Here is a tiny trained network, its code and every weight. The questions are about switching its units off for an input and a class, where a switched-off unit gives its printed mean instead of its output.

import numpy as np


def w(rows, s, z=0):
    codes = np.array(rows[::2]) - 128.0
    scale = np.full(codes.shape[1], s)
    scale[-1] = z or s
    return codes * scale


def f(y):
    return np.maximum(y, 0)


def log_softmax(a):
    a = a - a.max(-1, keepdims=True)
    return a - np.log(np.exp(a).sum(-1, keepdims=True))


def net(x, mask):
    res = np.array(x, float).reshape(1, 4) / 4 @ E
    y = f(res @ A[0][:, :-1].T + A[0][:, -1])
    res = res + np.where(mask, y, B[0][:, -1]) @ B[0][:, :-1]
    return log_softmax(res[-1] @ U[:, :-1].T + U[:, -1])


A, B = {}, {}
E = w([
[224,166,156,136,7,157,81,119,245,196,124,77],'x0',
[190,142,61,101,125,186,66,142,54,66,49,100],'x1',
[153,86,105,115,131,93,179,94,113,154,113,132],'x2',
[146,47,175,47,129,133,130,187,135,170,43,159],'x3',
],0.012)
A[0] = w([
[202,189,86,77,98,174,129,85,88,65,105,103,57],'N0',
[123,171,136,192,94,62,155,48,192,146,236,78,122],'N1',
[107,82,98,190,104,120,100,35,116,49,161,91,160],'N2',
[169,87,186,120,92,85,160,180,163,145,111,100,93],'N3',
[3,120,91,182,227,121,192,116,75,75,174,226,91],'N4',
[47,101,230,126,126,81,183,197,129,214,212,162,89],'N5',
[125,80,92,105,156,142,121,190,20,67,70,158,98],'N6',
[162,193,61,233,136,117,160,111,84,67,165,94,111],'N7',
[194,98,154,170,39,143,99,149,122,135,62,142,7],'N8',
],0.0076,0.012)
B[0] = w([
[126,90,175,115,41,175,105,156,195,146,95,118,164],'N0',
[52,165,65,162,149,94,119,213,71,154,192,185,203],'N1',
[136,127,181,141,30,127,112,137,161,37,105,138,190],'N2',
[179,135,134,155,121,118,130,109,163,148,98,184,156],'N3',
[167,61,136,129,62,175,119,87,176,149,93,144,252],'N4',
[186,97,181,62,102,178,183,108,135,105,119,105,188],'N5',
[97,212,91,148,171,48,104,124,60,133,119,123,213],'N6',
[127,41,208,109,113,156,182,98,156,71,67,85,198],'N7',
[140,77,172,99,246,150,167,87,61,74,114,106,147],'N8',
],0.011,0.018)
U = w([
[161,125,124,159,38,154,88,131,213,180,108,148,159],'0',
[160,113,144,56,128,157,125,116,107,72,106,120,172],'1',
[77,242,7,208,183,79,94,164,73,170,153,170,5],'2',
],0.011,0.0017)

Each question gives the input, the list of numbers given to net, and the class t.
The units are the neurons (one row each of A and B). Each row of codes is followed by its name. A weight is (code - 128) times the scale printed after its matrix; where a second scale follows, it is the last column's (A, B and U).
mask holds one flag per neuron, in row order. A switched-off neuron (its flag False) gives its mean, the last column of its row in B, instead of its output. The means were averaged over made-up inputs and are rounded, as every weight is.
A unit's drop is (log p(t) with every unit on - log p(t) with that unit switched off) / (log p(t) with every unit on - log p(t) with every unit switched off).
The circuit of an input: a set's keep is (log p(t) with only the set's units on - log p(t) with every unit switched off) / (log p(t) with every unit on - log p(t) with every unit switched off). Starting from all 9 units, units are removed one at a time, each time the one whose removal leaves the highest keep (on an exact tie, the one counted first), for as long as the keep stays at least 0.8.
units of the circuit, in order: the units of the circuit, biggest drop first
most important unit: the unit with the biggest drop
k most important neurons: the k neurons with the biggest drops, biggest first
drop of u: that unit's drop, to one decimal
input [-5,3,4,3], class 2: units of the circuit, in order -> [N6]
input [0,-8,5,4], class 1: 4 most important neurons -> [N5; N4; N0; N2]
input [0,-6,-8,1], class 1: 3 most important neurons -> [N5; N4; N0]
input [-3,0,-6,-6], class 0: 3 most important neurons -> [N4; N5; N8]
input [3,4,4,4], class 1: 3 most important neurons -> [N8; N4; N1]
input [-3,-3,3,-4], class 0: 3 most important neurons -> [N4; N8; N6]
input [6,6,0,1], class 1: 2 most important neurons -> [N8; N4]
input [1,-2,3,-1], class 2: units of the circuit, in order -> [N4; N7]
input [2,-6,1,0], class 2: 2 most important neurons -> [N1; N4]
input [-8,-6,1,0], class 0: 3 most important neurons -> [N4; N7; N8]
input [6,0,-5,-2], class 2: 2 most important neurons -> [N4; N1]
input [7,8,1,1], class 1: 2 most important neurons -> [N8; N4]
input [6,-1,2,-4], class 2: 2 most important neurons -> [N1; N4]
input [-5,5,5,4], class 2: most important unit -> N6
input [0,-3,-2,6], class 1: 2 most important neurons -> [N4; N5]
input [-5,1,0,5], class 2: 2 most important neurons -> [N6; N7]
input [-6,-6,3,-4], class 0: drop of N0 -> 0.0
input [7,-4,-1,-7], class 2: drop of N1 -> 0.9
input [4,-6,8,-3], class 2: drop of N1 -> 0.7
input [-4,6,-3,6], class 2: most important unit -> N6
input [3,-8,0,-5], class 2: drop of N1 -> 1.3
